Below is a small trained network, with its code and all its weights. Each question gives an input and a class and asks what happens when units are switched off, that is, made to give their printed mean instead of their output.

import numpy as np


def w(rows, s, z=0):
    codes = np.array(rows[::2]) - 128.0
    scale = np.full(codes.shape[1], s)
    scale[-1] = z or s
    return codes * scale


def norm(h):
    return h / np.sqrt((h * h).mean(-1, keepdims=True) + 1e-5)


def f(y):
    return y / 2 * (1 + np.tanh(0.7978845608 * (y + 0.044715 * y**3)))


def log_softmax(a):
    a = a - a.max(-1, keepdims=True)
    return a - np.log(np.exp(a).sum(-1, keepdims=True))


def net(x, mask):
    res = np.array(x, float).reshape(1, 3) / 4 @ E
    u = 0
    for l in range(4):
        y = f(norm(res) @ A[l][:, :-1].T + A[l][:, -1])
        res = res + np.where(mask[u : u + 8], y, B[l][:, -1]) @ B[l][:, :-1]
        u += 8
    return log_softmax(norm(res)[-1] @ U[:, :-1].T + U[:, -1])


A, B = {}, {}
E = w([
[64,47,54,45],'x0',
[86,213,85,133],'x1',
[222,97,3,220],'x2',
],0.0026)
A[0] = w([
[204,100,151,69,128],'L0N0',
[122,110,90,211,227],'L0N1',
[155,109,62,166,231],'L0N2',
[105,52,150,112,206],'L0N3',
[119,185,104,136,134],'L0N4',
[179,137,165,152,72],'L0N5',
[253,199,48,41,5],'L0N6',
[146,162,76,159,235],'L0N7',
],0.006,0.0014)
B[0] = w([
[120,192,45,27,163],'L0N0',
[74,104,186,65,233],'L0N1',
[23,133,200,183,253],'L0N2',
[96,136,226,117,232],'L0N3',
[153,144,131,72,159],'L0N4',
[128,158,90,79,162],'L0N5',
[124,42,182,252,137],'L0N6',
[89,232,101,67,230],'L0N7',
],0.0035,0.0015)
A[1] = w([
[150,102,26,190,91],'L1N0',
[206,43,72,241,253],'L1N1',
[103,201,7,111,219],'L1N2',
[65,44,13,80,111],'L1N3',
[22,139,130,150,105],'L1N4',
[80,24,134,172,206],'L1N5',
[228,2,202,105,151],'L1N6',
[58,136,206,28,163],'L1N7',
],0.0054,0.0022)
B[1] = w([
[62,152,178,194,127],'L1N0',
[96,160,176,102,162],'L1N1',
[129,115,146,3,168],'L1N2',
[186,45,212,139,172],'L1N3',
[126,122,113,123,164],'L1N4',
[76,127,69,79,169],'L1N5',
[92,216,88,61,172],'L1N6',
[84,91,105,157,253],'L1N7',
],0.0065,0.0045)
A[2] = w([
[136,112,161,59,146],'L2N0',
[181,129,154,168,112],'L2N1',
[82,134,177,134,137],'L2N2',
[144,102,47,173,99],'L2N3',
[145,89,84,112,122],'L2N4',
[126,98,168,58,208],'L2N5',
[100,107,40,139,188],'L2N6',
[254,181,217,150,249],'L2N7',
],0.0075,0.0012)
B[2] = w([
[173,159,165,165,209],'L2N0',
[62,86,146,118,108],'L2N1',
[95,71,53,248,223],'L2N2',
[143,133,132,114,86],'L2N3',
[147,144,183,80,127],'L2N4',
[175,242,116,174,254],'L2N5',
[232,140,53,120,164],'L2N6',
[164,1,153,50,242],'L2N7',
],0.0049,0.0029)
A[3] = w([
[155,240,141,68,100],'L3N0',
[81,153,135,67,152],'L3N1',
[150,105,145,135,133],'L3N2',
[255,161,125,145,207],'L3N3',
[121,99,150,110,121],'L3N4',
[141,84,163,75,72],'L3N5',
[160,96,172,111,188],'L3N6',
[106,168,139,127,246],'L3N7',
],0.0097,0.0011)
B[3] = w([
[138,215,113,40,249],'L3N0',
[176,149,206,170,252],'L3N1',
[61,157,130,91,133],'L3N2',
[115,96,2,172,138],'L3N3',
[183,103,69,166,175],'L3N4',
[121,83,161,68,235],'L3N5',
[117,74,102,97,201],'L3N6',
[14,93,147,114,198],'L3N7',
],0.0052,0.0029)
U = w([
[158,9,162,58,175],'0',
[35,108,150,196,149],'1',
[136,200,134,52,173],'2',
[158,107,28,118,135],'3',
[203,124,125,166,3],'4',
[209,109,113,148,22],'5',
],0.013,0.0066)

Each question gives the input, the list of numbers given to net, and the class t.
The units are the neurons (one row each of A and B). Each row of codes is followed by its name. A weight is (code - 128) times the scale printed after its matrix; where a second scale follows, it is the last column's (A, B and U).
mask holds one flag per neuron, layer by layer. A switched-off neuron (its flag False) gives its mean, the last column of its row in B, instead of its output. The means were averaged over made-up inputs and are rounded, as every weight is.
A unit's drop is (log p(t) with every unit on - log p(t) with that unit switched off) / (log p(t) with every unit on - log p(t) with every unit switched off).
The circuit of an input: a set's keep is (log p(t) with only the set's units on - log p(t) with every unit switched off) / (log p(t) with every unit on - log p(t) with every unit switched off). Starting from the 12 units with the biggest drops (on a tie, the unit counted first), units are removed one at a time, each time the one whose removal leaves the highest keep (on an exact tie, the one counted first), for as long as the keep stays at least 0.8.
units of the circuit, in order: the units of the circuit, biggest drop first
most important unit: the unit with the biggest drop
top k neurons: the k neurons with the biggest drops, biggest first
k most important neurons of layer l: the k neurons of layer l with the biggest drops, biggest first
input [6,7,3], class 2: most important neuron of layer 0 => [L0N7]
input [0,-5,-3], class 2: units of the circuit, in order => [L1N6, L0N2]
input [-1,-5,5], class 1: top 4 neurons => [L1N1, L1N0, L1N2, L0N2]
input [4,-4,6], class 1: 2 most important neurons of layer 1 => [L1N1, L1N0]
input [0,-5,-2], class 2: top 2 neurons => [L1N6, L0N2]
input [-4,0,-1], class 0: units of the circuit, in order => [L2N7, L1N5]
input [3,-7,-5], class 2: units of the circuit, in order => [L2N7, L2N5]
input [7,6,5], class 0: top 3 neurons => [L1N3, L1N6, L1N2]
input [-1,6,6], class 1: top 3 neurons => [L0N6, L1N0, L0N2]
input [-6,-2,5], class 0: top 3 neurons => [L2N7, L1N7, L0N7]
input [4,4,-8], class 1: top 2 neurons => [L1N7, L2N7]
input [3,-1,-6], class 1: top 2 neurons => [L1N7, L2N7]
input [3,-8,-8], class 1: top 2 neurons => [L1N7, L1N2]
input [8,6,5], class 0: units of the circuit, in order => [L1N3]
input [-6,-1,-6], class 0: top 2 neurons => [L1N5, L2N7]
input [-7,0,8], class 1: units of the circuit, in order => [L1N0, L1N1]
input [8,7,0], class 0: 3 most important neurons of layer 1 => [L1N3, L1N6, L1N1]
input [1,-4,6], class 1: top 2 neurons => [L1N1, L1N0]
input [-5,8,6], class 2: top 3 neurons => [L1N3, L0N7, L1N2]
input [-7,-7,5], class 0: top 3 neurons => [L2N7, L1N7, L2N5]
input [-1,1,-1], class 3: most important unit => L3N3
input [-7,8,6], class 2: 2 most important neurons of layer 1 => [L1N3, L1N2]
input [3,-4,-2], class 2: top 4 neurons => [L1N6, L0N2, L2N7, L0N7]
input [1,-4,3], class 2: top 2 neurons => [L1N5, L1N6]
input [1,-2,4], class 1: top 4 neurons => [L0N6, L1N1, L2N7, L3N0]
input [-8,6,-7], class 0: 2 most important neurons of layer 2 => [L2N7, L2N5]
input [-1,-8,0], class 2: units of the circuit, in order => [L1N6]
input [4,4,-3], class 0: 3 most important neurons of layer 0 => [L0N7, L0N0, L0N5]
input [1,-3,1], class 3: 2 most important neurons of layer 2 => [L2N6, L2N7]
